Each row was made from one small tree. The marks that hang from a mark follow it in brackets, in the order of their numbers. Every link used is in the known rows. Write each row's tree.
Known rows
Z_696[Z_548[Z_772] Z_817]: [33 -12 95 -54 -88 -8 11 -78 -48 23 -28 61 119 -101 131 66 -49 60 58 -32 -89 -90 -58 -102 54 -108 91 59 135 12 -41 17 -23 -76 36 -9 -376 153 2 -9 -15 27 -63 -35 16 -20 123 -166 -79 40 -50 66 -22 199 90 -17]
Z_434[Z_14[Z_466] Z_781[Z_371]]: [46 75 121 -48 6 -106 31 103 -1 -42 4 -211 180 90 -123 -72 -48 -111 -55 99 55 -46 144 35 -64 -13 26 -64 199 -38 32 -24 229 -28 3 -25 200 -353 -40 -70 121 -6 40 -72 76 -28 -79 -209 -14 -104 37 -7 -31 -85 -52 51]
Z_696[Z_548[Z_434 Z_781[Z_466[Z_881] Z_772]]]: [-49 -28 -123 -9 -6 51 -17 -88 -24 18 11 -30 279 106 15 8 -41 55 -81 -36 -71 -68 -29 -18 61 -63 23 -4 36 23 -45 -101 -52 26 1 -4 -160 148 22 -40 -102 46 16 15 86 -192 108 23 -42 84 90 -53 26 101 49 159]
Z_548[Z_696 Z_781[Z_804]]: [-30 -25 -208 48 -24 19 -3 -46 -4 113 80 -240 261 -61 100 -59 -40 -16 -205 -107 -17 57 -28 27 -50 -32 25 -43 15 24 -36 25 -63 114 -10 -27 105 226 68 -5 -108 -22 -72 76 82 -240 80 188 -30 -25 -10 11 -39 84 140 -82]
Z_548[Z_434 Z_772[Z_781[Z_804]]]: [-54 89 -246 1 8 149 6 -14 -13 -1 -7 -24 162 59 88 -26 3 209 -361 -43 -71 -85 -193 -101 33 -85 -38 39 234 111 -38 67 7 6 26 -24 -206 65 37 37 -252 -7 -3 -7 -26 -113 25 79 67 76 91 42 -12 81 146 -134]
Z_781[Z_371[Z_817] Z_434 Z_772]: [154 -25 -283 4 25 -47 67 -62 6 36 52 -84 -119 -11 110 -86 -76 316 609 14 11 -12 5 -53 108 54 7 -14 -11 -162 -23 -89 -162 13 44 17 328 -157 -37 -56 -119 61 -108 70 46 -289 -316 -20 123 -48 -119 -214 87 -78 -382 50]
Z_371[Z_817[Z_466[Z_881] Z_696[Z_548]]]: [94 -109 61 -55 60 -32 124 20 25 44 -75 227 -155 -263 -106 49 -19 50 107 -46 -110 14 93 17 76 36 115 45 -218 8 -32 2 -138 60 170 35 -8 -63 -1 25 8 60 -5 -15 72 88 92 82 10 24 22 148 -43 -8 -143 82]
Z_374[Z_548[Z_434 Z_772] Z_817]: [-145 140 -91 -85 48 -10 34 -93 -12 16 -169 203 140 128 85 29 64 22 -389 -87 35 80 -124 30 214 37 -47 47 10 -81 69 -49 -175 22 -52 -34 -280 -47 67 20 -92 -107 -11 40 21 197 90 -122 -14 41 -12 44 -45 200 73 -117]
Z_434[Z_14[Z_466[Z_804]] Z_548[Z_696] Z_772 Z_781]: [-117 121 -16 80 -36 -47 -35 234 39 -89 145 -475 16 165 -157 -86 -14 -480 -39 52 130 -16 130 118 -116 -93 6 -133 171 20 90 226 281 -138 -78 -137 51 -182 26 -81 301 39 86 -62 19 461 2 -276 -227 -198 87 -51 -91 43 262 -78]
Z_14[Z_434[Z_772 Z_781] Z_804[Z_466]]: [-30 50 252 -44 31 119 -71 32 12 143 67 -70 -240 -109 -4 105 119 -496 -108 132 -3 -22 32 -98 -112 6 -54 -10 192 69 16 81 146 121 21 -64 25 516 37 95 -16 5 -15 5 91 44 14 -192 -220 98 -5 -160 -22 -71 -101 221]
Z_804[Z_371[Z_817[Z_374]]]: [67 -34 16 -63 -7 -92 33 28 -8 -63 -69 194 -170 -139 21 -3 47 100 -37 -26 -101 -26 56 -51 -171 113 -18 35 -152 -27 -26 50 -52 -14 26 27 85 -119 -25 50 120 -62 -69 13 -100 -247 -58 108 117 92 -138 11 -12 -163 -120 -80]
Z_371[Z_817[Z_374[Z_548] Z_466[Z_881] Z_696]]: [46 -84 81 -44 127 21 150 40 40 68 -131 357 -189 -185 -159 39 2 52 123 -47 -9 78 114 36 146 118 114 48 -340 -8 -19 -4 -144 18 150 40 119 -131 -17 51 17 24 -42 -12 14 168 -5 295 21 37 32 148 -47 -11 -15 90]
Z_781[Z_371 Z_466 Z_772]: [110 -34 -47 13 54 5 3 -32 36 -43 45 -124 -38 222 35 -91 -70 268 358 -32 146 -3 8 28 131 75 -19 -39 21 -80 -5 -179 -119 8 -28 56 267 -37 -40 -73 9 27 -30 36 19 -191 -317 65 98 -58 -42 -140 82 -204 -256 82]
Z_548[Z_434[Z_781[Z_466 Z_772[Z_696[Z_817]] Z_804]]]: [25 168 -42 73 -29 85 -21 7 14 -25 126 -40 177 49 111 -62 -36 292 43 39 -5 -29 -26 -19 83 -59 -43 -39 65 -46 1 -14 9 -27 -67 7 -96 -28 9 -50 5 38 30 -8 -71 -98 -50 -62 16 30 91 -120 13 -16 39 35]
Z_434[Z_772[Z_696[Z_817] Z_781[Z_371 Z_804]]]: [144 85 144 105 -118 72 7 6 17 -129 143 -116 -94 -98 146 4 -23 316 225 20 105 -4 39 30 73 -54 20 -24 127 -69 2 38 -7 -19 14 39 -183 71 -13 -72 120 66 -58 24 -69 107 -110 -90 -38 -72 -42 -7 45 -74 105 -136]
Z_817[Z_374[Z_548[Z_434]]]: [-102 20 25 -33 65 15 45 -41 -3 62 -123 312 171 16 -70 59 24 95 -119 60 48 -5 20 1 80 94 -20 47 -220 13 11 -57 -58 -56 -5 -1 42 -209 -3 60 42 -69 -69 10 -113 22 -60 337 26 119 3 70 -21 -48 122 120]
Z_548[Z_434 Z_696[Z_817[Z_466]] Z_772 Z_781[Z_371]]: [73 78 -156 18 45 167 24 52 -31 65 70 -323 63 81 153 -221 -44 -317 -406 -164 -68 111 -251 -48 31 -47 186 -28 345 107 -61 -54 -62 37 -19 -93 36 638 94 -23 -371 -39 8 -54 -4 -197 2 132 -112 72 124 32 -99 133 412 -255]
Z_434[Z_548[Z_696 Z_781[Z_371 Z_804]] Z_772]: [-82 -22 -192 127 -82 26 -32 75 44 -29 148 -389 -69 82 84 -55 -3 -171 168 -43 71 36 12 55 -121 6 -8 -104 69 -33 39 113 -23 0 -84 -103 104 167 55 -37 95 11 -60 51 -3 105 -86 10 -107 -119 -51 -112 -24 86 178 -152]
Z_548[Z_434[Z_772] Z_696 Z_781[Z_371]]: [10 45 -240 47 3 85 -17 39 -9 6 132 -333 149 30 88 -148 -10 -302 -327 -49 2 46 -105 33 -56 21 90 -61 154 62 -24 -7 -50 55 -62 -90 146 396 96 -25 -150 -26 19 36 -47 -223 -27 173 -94 58 35 -21 -72 -60 212 -154]
Z_548[Z_772[Z_696] Z_781[Z_434]]: [70 113 -47 17 -45 215 38 -41 2 41 55 -173 116 2 64 -8 -45 68 -228 -4 -146 38 -24 -44 -6 -107 25 8 194 12 4 113 4 88 89 -20 -117 243 16 -34 -198 -35 -68 42 37 -236 -4 102 -40 43 92 30 12 176 154 -175]
Z_371[Z_817[Z_374 Z_466[Z_881] Z_696[Z_548]]]: [80 -104 73 -33 102 0 154 36 28 70 -100 319 -205 -231 -158 32 -17 84 180 -26 -79 40 111 8 106 81 151 48 -274 31 -43 38 -115 13 169 50 72 -107 -30 43 11 66 -55 -38 30 54 22 263 -2 65 26 163 -44 -1 -47 125]
Z_781[Z_434[Z_14] Z_772 Z_804[Z_371 Z_466[Z_881]]]: [-51 -18 -199 73 32 -67 -64 -41 -34 -33 79 -81 -214 131 208 -70 -62 303 656 -146 68 134 -8 -96 48 -44 -73 -24 -33 -78 -63 -165 3 -136 -89 46 210 -298 -27 -56 -26 10 -41 120 -68 -96 -199 -132 220 -121 -16 -244 134 2 -56 42]
Z_781[Z_466[Z_881[Z_374]]]: [-30 -116 54 -10 -10 17 -23 -64 5 -75 -37 49 152 156 -113 39 -55 29 82 -10 96 33 102 55 58 38 -35 17 -192 -24 -10 -30 -25 12 -32 57 15 -6 -72 14 -31 -13 127 -1 -22 32 -54 118 154 18 38 81 46 -70 -213 81]
Z_14[Z_466[Z_434[Z_772] Z_881[Z_371]] Z_781]: [32 -152 407 -95 66 93 -50 -74 -17 136 -157 -47 20 55 -235 22 93 -344 -182 6 110 -153 44 65 18 51 -92 2 57 61 15 -35 106 99 71 -4 -50 407 -38 66 -63 50 264 -121 233 41 73 -53 -6 13 -108 117 44 47 -58 69]
Z_14[Z_466[Z_434] Z_804]: [-2 -55 289 -49 74 6 -58 -91 -16 186 -183 96 -60 -47 -134 42 116 -336 -160 80 -8 -74 -47 -2 -10 25 -74 34 142 85 19 -104 88 151 23 38 -15 222 35 82 -18 -33 73 -50 257 93 62 -121 -20 86 -39 66 1 -97 -126 103]
Z_881[Z_804[Z_14 Z_371[Z_817]]]: [41 -99 -180 3 -37 -160 -81 -28 -51 -32 10 142 -124 -46 64 83 50 40 -23 -41 -124 -32 -78 2 -264 16 -67 19 -79 70 27 69 17 24 -16 -5 59 -179 -17 20 56 -72 -50 33 -53 -354 115 -14 11 -58 -83 -22 -60 -132 -265 12]
Z_371[Z_817[Z_374[Z_548[Z_434[Z_14] Z_696]] Z_466]]: [54 57 -49 -35 93 -117 151 56 7 48 -118 228 -68 -105 -105 -2 3 -56 -94 -44 -1 29 1 18 42 70 36 21 -255 -20 -9 -75 -93 17 97 -9 112 -284 -13 17 9 -18 -77 -21 -21 63 9 195 -10 35 67 69 -74 -38 41 25]
Z_371[Z_817[Z_466[Z_434] Z_696]]: [124 -45 31 -39 82 -35 122 56 43 33 -80 218 -202 -281 -100 5 20 56 1 38 -98 23 50 17 54 66 57 41 -223 -2 -2 15 -105 95 160 63 80 -104 2 44 15 26 -9 -4 21 71 34 71 27 29 0 153 -23 -65 -192 -75]
Z_817[Z_466 Z_696[Z_548[Z_772]]]: [59 -52 239 -19 111 107 87 37 47 100 -24 162 -158 -170 -88 33 -27 149 -6 -37 -123 74 -43 23 142 -4 144 37 -18 150 -17 11 -70 23 185 14 5 1 8 35 76 9 -31 -7 -25 143 19 232 -110 26 119 262 -61 -77 121 110]
Z_804[Z_14 Z_371 Z_466[Z_434[Z_548 Z_781[Z_772]]]]: [-85 -8 110 -10 -56 -77 -152 101 -21 -132 -69 -58 -495 102 114 -22 129 -281 -152 -18 -4 173 -89 -33 -348 40 -29 34 -74 36 -18 -163 143 -72 -231 34 169 -56 9 11 99 -70 90 -9 -247 -230 37 -282 125 -23 -112 -191 38 -206 94 -138]
Z_817[Z_466[Z_804[Z_14[Z_781]] Z_881[Z_371]]]: [29 -181 173 -95 179 -24 -3 53 -39 88 -34 58 -68 -47 -139 -3 17 -148 -75 -32 9 24 48 128 -7 44 47 10 -101 96 -5 -184 -24 79 49 30 129 195 3 40 -74 8 77 -101 8 257 82 171 1 -28 10 165 17 -120 -50 159]
Z_804[Z_371 Z_466[Z_434[Z_548]]]: [-66 -74 173 -13 -46 -52 -90 39 0 -123 -112 116 -350 34 92 -14 112 -221 -172 5 -13 155 -19 -33 -213 72 -54 40 -122 24 -9 -185 30 -30 -134 51 42 55 9 64 104 -117 108 -14 -187 -77 -9 -127 162 95 -76 -59 69 -163 68 -194]
Z_374[Z_434 Z_548[Z_781[Z_804]]]: [-162 38 -29 -39 -4 134 -21 -147 18 77 -72 105 303 42 61 114 24 59 -99 -5 116 74 -84 4 173 -8 -80 -26 -128 -164 17 -199 -43 162 -135 21 -93 24 55 6 -154 -80 -70 118 30 161 72 -33 15 -60 21 -109 32 221 118 90]
Z_772[Z_781[Z_434[Z_14 Z_548[Z_696]] Z_466 Z_804]]: [-67 54 -176 136 -116 -45 38 3 47 -68 64 -279 111 149 65 -66 -106 275 107 -42 132 134 -6 12 55 -55 -85 -24 1 -55 -15 -43 34 -13 38 19 36 -79 -66 -77 -22 46 14 -13 27 -64 -114 -131 155 -63 139 -94 48 73 64 83]
Z_14[Z_781 Z_804[Z_466]]: [16 -16 381 -70 52 -45 -72 -78 10 258 -94 125 -108 -141 5 84 97 -392 -386 -31 -2 -133 45 -38 -149 43 -115 32 124 34 -15 -68 64 127 34 -55 -19 516 27 123 -8 -32 22 -25 151 -279 57 38 -27 88 -100 -77 21 -49 -48 332]
Z_696[Z_548[Z_434 Z_781]]: [-46 -10 -91 -30 -48 -8 0 -76 -33 53 -10 36 327 -49 37 47 -10 10 -273 28 -145 -91 -35 -32 -40 -60 18 14 55 45 -29 -64 -26 62 24 -25 -188 95 39 -4 -63 -1 -28 4 48 -235 171 25 -66 122 54 18 -11 87 74 112]
Z_772[Z_696[Z_548 Z_817[Z_374]]]: [125 102 384 44 -138 -37 36 -63 -17 -17 14 191 33 -176 42 53 -32 235 48 64 -45 13 69 -3 79 -61 58 49 -76 -39 12 -10 -74 -84 28 46 -281 7 -11 -58 143 16 -62 -57 -71 30 45 2 -70 98 -2 81 -8 14 181 36]
Z_881[Z_374[Z_548[Z_772]] Z_804]: [-55 -106 -221 66 -42 -21 -117 -138 -30 27 33 279 266 229 -25 132 13 85 6 -35 39 -50 -169 57 38 -28 -114 -11 -22 54 64 186 -11 4 -51 -42 -19 -181 -71 68 -61 -93 32 62 25 25 129 261 -118 -92 66 50 -19 75 -126 -26]
Z_804[Z_14 Z_371[Z_817[Z_374]] Z_466]: [25 -12 100 -53 -64 -146 -37 80 -39 -66 -138 171 -548 -93 104 59 110 -245 -216 -131 -23 143 -51 -75 -371 85 10 83 -199 51 -58 -159 57 -6 -125 44 137 -143 -11 24 73 -94 -33 -1 -241 -508 30 -94 168 26 -127 -104 -27 -284 16 -76]
Z_434[Z_14 Z_548 Z_781[Z_371 Z_772]]: [-62 117 -109 30 -25 -156 -6 179 37 -136 118 -339 40 214 -74 -133 -72 22 217 112 36 -71 155 18 -95 -8 -28 -107 117 -144 71 95 134 -200 -90 -107 265 -451 -7 -101 167 31 -27 -29 -2 143 -166 -214 -60 -179 3 -211 4 39 -3 26]
Z_881[Z_374[Z_434[Z_772[Z_696]]]]: [12 68 108 37 -93 74 -61 -74 3 -68 52 115 74 -1 -94 97 9 117 44 101 74 -29 -62 21 61 -17 -78 -17 -122 -90 33 155 51 27 -150 9 -51 -209 -42 33 -38 -56 33 81 -163 123 -59 109 -35 -54 -16 62 28 -93 -101 -73]
Z_466[Z_434[Z_14 Z_772[Z_781]] Z_881[Z_374]]: [-96 -130 -109 -11 42 -52 -83 1 -52 -228 -25 -35 87 153 -194 -37 1 -151 124 116 115 -27 87 48 67 -2 -3 17 -103 -20 -15 115 126 -151 -70 65 18 -159 -57 32 -110 54 194 16 -37 498 66 -31 87 -52 -26 132 106 81 -112 -199]
Z_466[Z_434[Z_14[Z_804] Z_781[Z_371]]]: [-28 5 -39 -43 78 -150 -44 51 -9 -55 -1 -72 92 25 -54 -103 24 -213 -25 215 2 -28 73 8 -55 49 -9 -17 106 -41 26 -16 138 -43 -38 49 214 -62 -12 16 18 12 48 -39 51 196 27 -175 41 15 -60 -40 49 30 -163 -47]
Z_548[Z_772 Z_781[Z_466[Z_434] Z_804]]: [-40 -23 -270 29 37 176 -12 -38 14 40 18 -180 174 187 103 -43 -14 26 -129 -75 -15 18 -88 -44 8 -61 -30 -29 209 45 -26 23 38 146 17 61 -58 321 -5 1 -227 3 -44 36 130 -163 51 45 49 -13 66 -32 63 292 64 -217]

Which tree is each row?
[-87 -223 -163 -6 14 -110 -134 -90 -85 -100 -37 142 16 207 -143 -5 54 -127 96 63 59 73 -95 112 21 100 -41 21 -180 20 55 75 -29 -41 -144 66 67 25 -65 49 -243 -11 238 -62 49 180 236 -16 43 -46 -91 115 46 114 -315 -177]
Z_466[Z_434 Z_881[Z_371 Z_374[Z_817] Z_804[Z_14]]]
[-51 10 110 39 -76 -69 21 53 23 2 -13 -136 -56 -46 -17 -30 -26 -100 -32 -4 -15 56 14 31 -60 -2 5 -6 -134 -27 37 16 -73 -70 -33 -94 -9 11 48 0 90 -44 8 -40 -69 168 -41 -11 -48 -18 -9 51 -72 -8 140 -31]
Z_434[Z_548[Z_696[Z_817[Z_466]]]]
[-116 3 98 0 -37 -213 -26 129 -5 -53 -72 -116 0 122 -161 -34 17 -269 -149 19 30 -32 114 37 -143 -33 -108 -30 18 15 84 -21 132 -91 -41 -57 19 -285 32 -43 191 -69 44 -89 50 305 -11 -246 4 -76 50 18 -24 -4 81 -10]
Z_434[Z_14[Z_466[Z_804[Z_371]]] Z_548]
[-8 41 -102 -75 25 18 106 -39 16 46 -141 276 -4 -101 -64 89 27 18 -47 11 18 -38 -7 -55 67 58 -9 41 -222 -92 -2 31 -72 51 14 19 -42 -192 -9 46 -97 -21 -108 26 -2 -15 4 110 42 33 -54 -13 -29 108 -72 -19]
Z_371[Z_817[Z_374[Z_434 Z_548[Z_772]]]]
[-20 -54 83 -30 -5 65 24 -14 34 64 -5 137 19 -167 -37 61 -23 122 -80 0 -101 -15 4 -32 79 -3 83 63 -10 114 -5 150 -68 -43 113 5 -80 28 29 32 70 11 -23 23 -3 -11 69 135 -44 57 -3 177 -53 13 30 50]
Z_817[Z_696[Z_548[Z_772]]]
[55 61 42 49 -74 48 28 -67 7 -14 86 -42 4 -122 62 76 -47 181 290 105 -36 29 53 4 42 -50 -18 12 -58 -46 20 44 -16 -10 68 2 -78 -108 -36 -33 114 14 -39 68 -107 -5 -111 -22 7 24 -5 19 33 -58 -87 49]
Z_781[Z_434[Z_772[Z_696[Z_548]]]]
[21 5 -40 -17 6 -44 55 -14 -9 41 -6 130 139 -49 10 3 -11 67 -8 63 -97 -49 -30 -16 6 -1 76 -1 27 26 -30 -71 -20 14 35 -3 -29 -70 -24 2 15 47 -28 -67 -4 -116 66 42 -46 114 50 -17 -24 9 24 176]
Z_696[Z_548[Z_434[Z_781[Z_371[Z_817[Z_374 Z_466]]]]]]
[61 -6 -93 -24 -42 -50 80 21 30 14 -5 180 -60 -277 -20 66 6 37 -19 3 -99 -80 47 -35 4 24 38 42 -139 2 -5 136 -105 23 114 2 -105 -77 24 12 71 52 -32 23 22 -88 99 -13 -16 49 -37 59 -59 -3 -154 -17]
Z_371[Z_817[Z_696[Z_548[Z_434[Z_772]]]]]
[-7 -93 -29 80 8 100 -26 -54 15 -55 123 -82 40 111 28 3 -78 -34 433 27 127 159 143 102 178 -47 23 -13 -80 -16 5 -80 -28 9 20 102 -67 296 -63 -62 46 81 98 -13 -29 294 -92 -52 107 36 98 -33 107 43 -108 148]
Z_781[Z_434[Z_772[Z_696[Z_548]]] Z_466[Z_804 Z_881]]
[-11 65 70 12 -3 37 19 -28 -19 38 -7 165 129 -40 104 1 -33 247 231 18 63 -20 27 -48 146 6 36 12 -72 -88 -18 -29 -19 -111 -49 6 -104 -49 -4 0 40 8 -91 -1 -84 21 -71 48 -33 12 -42 -38 5 86 146 54]
Z_696[Z_817[Z_374[Z_548[Z_434[Z_781[Z_772 Z_804]]]]]]
[-28 57 91 -69 33 -244 -36 56 -33 -41 -22 7 -18 -66 -48 -9 8 -180 -168 27 -61 -79 74 -43 -168 32 -76 17 51 3 18 9 89 -92 4 -33 83 -196 27 8 139 -84 -51 23 5 57 18 -95 32 1 -36 27 -31 -127 -96 64]
Z_434[Z_14[Z_804[Z_371]]]
[84 119 62 -8 30 -81 6 151 15 -39 91 -273 -113 28 -87 -43 10 -401 141 67 86 -118 122 24 -112 -2 29 -103 340 -45 36 110 273 -7 8 -62 139 -134 -26 -62 201 60 -6 -30 161 125 -50 -328 -154 -154 -3 -120 -52 -68 -86 29]
Z_434[Z_14[Z_466 Z_804] Z_772 Z_781[Z_371[Z_817]]]
[25 40 -98 54 -16 103 -21 94 50 -73 199 -111 -78 -113 122 11 11 190 319 31 -4 -45 97 12 -82 4 15 -83 89 -45 -1 250 116 -6 -8 -1 24 -91 -28 3 261 68 -54 79 -79 14 -38 -60 -54 -107 -88 -87 -2 -31 -45 -88]
Z_434[Z_772 Z_781[Z_804[Z_371[Z_817[Z_696]]]]]
[-5 -1 -111 32 26 -31 -59 -73 -31 120 -3 -60 -56 36 75 43 11 387 341 -106 52 -90 -99 -37 11 -66 -104 -9 12 4 -18 -73 -7 28 -68 33 96 -352 27 -39 -5 41 -121 98 63 -168 -74 -56 46 -178 -105 -115 36 -86 -123 74]
Z_781[Z_772 Z_804[Z_14[Z_466]]]
[0 -52 -55 -50 -44 15 22 -75 -15 8 -38 0 146 16 43 47 -27 128 -120 -19 -64 -84 -85 -49 20 -65 55 44 180 68 -42 6 -29 3 76 2 -172 53 -16 3 -67 34 -49 -21 71 -104 80 6 -23 50 -10 49 3 83 45 38]
Z_696[Z_548[Z_772[Z_781[Z_371]]]]
[-9 86 185 123 -171 104 -1 96 70 -219 110 -237 -179 119 -81 27 -9 57 34 38 113 25 79 102 -24 -16 -66 -40 -43 -47 75 122 -1 -80 -11 -48 -216 62 -21 -83 184 48 100 -47 -61 285 -56 -94 -68 -64 72 -11 9 -48 180 -113]
Z_434[Z_548 Z_772[Z_696 Z_781[Z_466[Z_881[Z_371]]]]]
[-35 20 -120 -41 -18 37 -6 -36 -19 26 18 5 216 47 68 6 -12 8 -150 30 -117 -93 -111 -64 -7 -64 57 13 222 79 -25 22 8 -23 7 -35 -144 58 6 7 -68 27 -2 -45 11 -104 105 -23 -46 101 35 -17 -30 109 70 49]
Z_696[Z_548[Z_434[Z_781[Z_371]] Z_772]]
[121 51 101 86 -4 31 -13 -54 -13 19 128 14 -87 -31 121 -29 -50 561 511 -88 45 -16 -27 3 189 -59 -40 -32 -30 -83 -3 -70 -151 -54 -22 51 -55 -108 13 -78 6 69 -70 41 33 129 -72 23 -9 -122 -28 -68 69 -2 20 -36]
Z_781[Z_772[Z_696[Z_817[Z_466[Z_881[Z_371]]]]] Z_804]
[-59 21 -182 -28 47 179 -27 23 -13 -80 -15 -42 103 174 29 -78 5 -1 -434 -71 -32 -14 -139 -50 41 -51 5 44 214 137 -46 17 14 -17 7 6 -190 309 24 31 -245 -11 103 -58 -45 -15 20 71 103 129 128 49 7 30 151 -112]
Z_548[Z_434 Z_772[Z_781[Z_466[Z_804[Z_371] Z_881]]]]
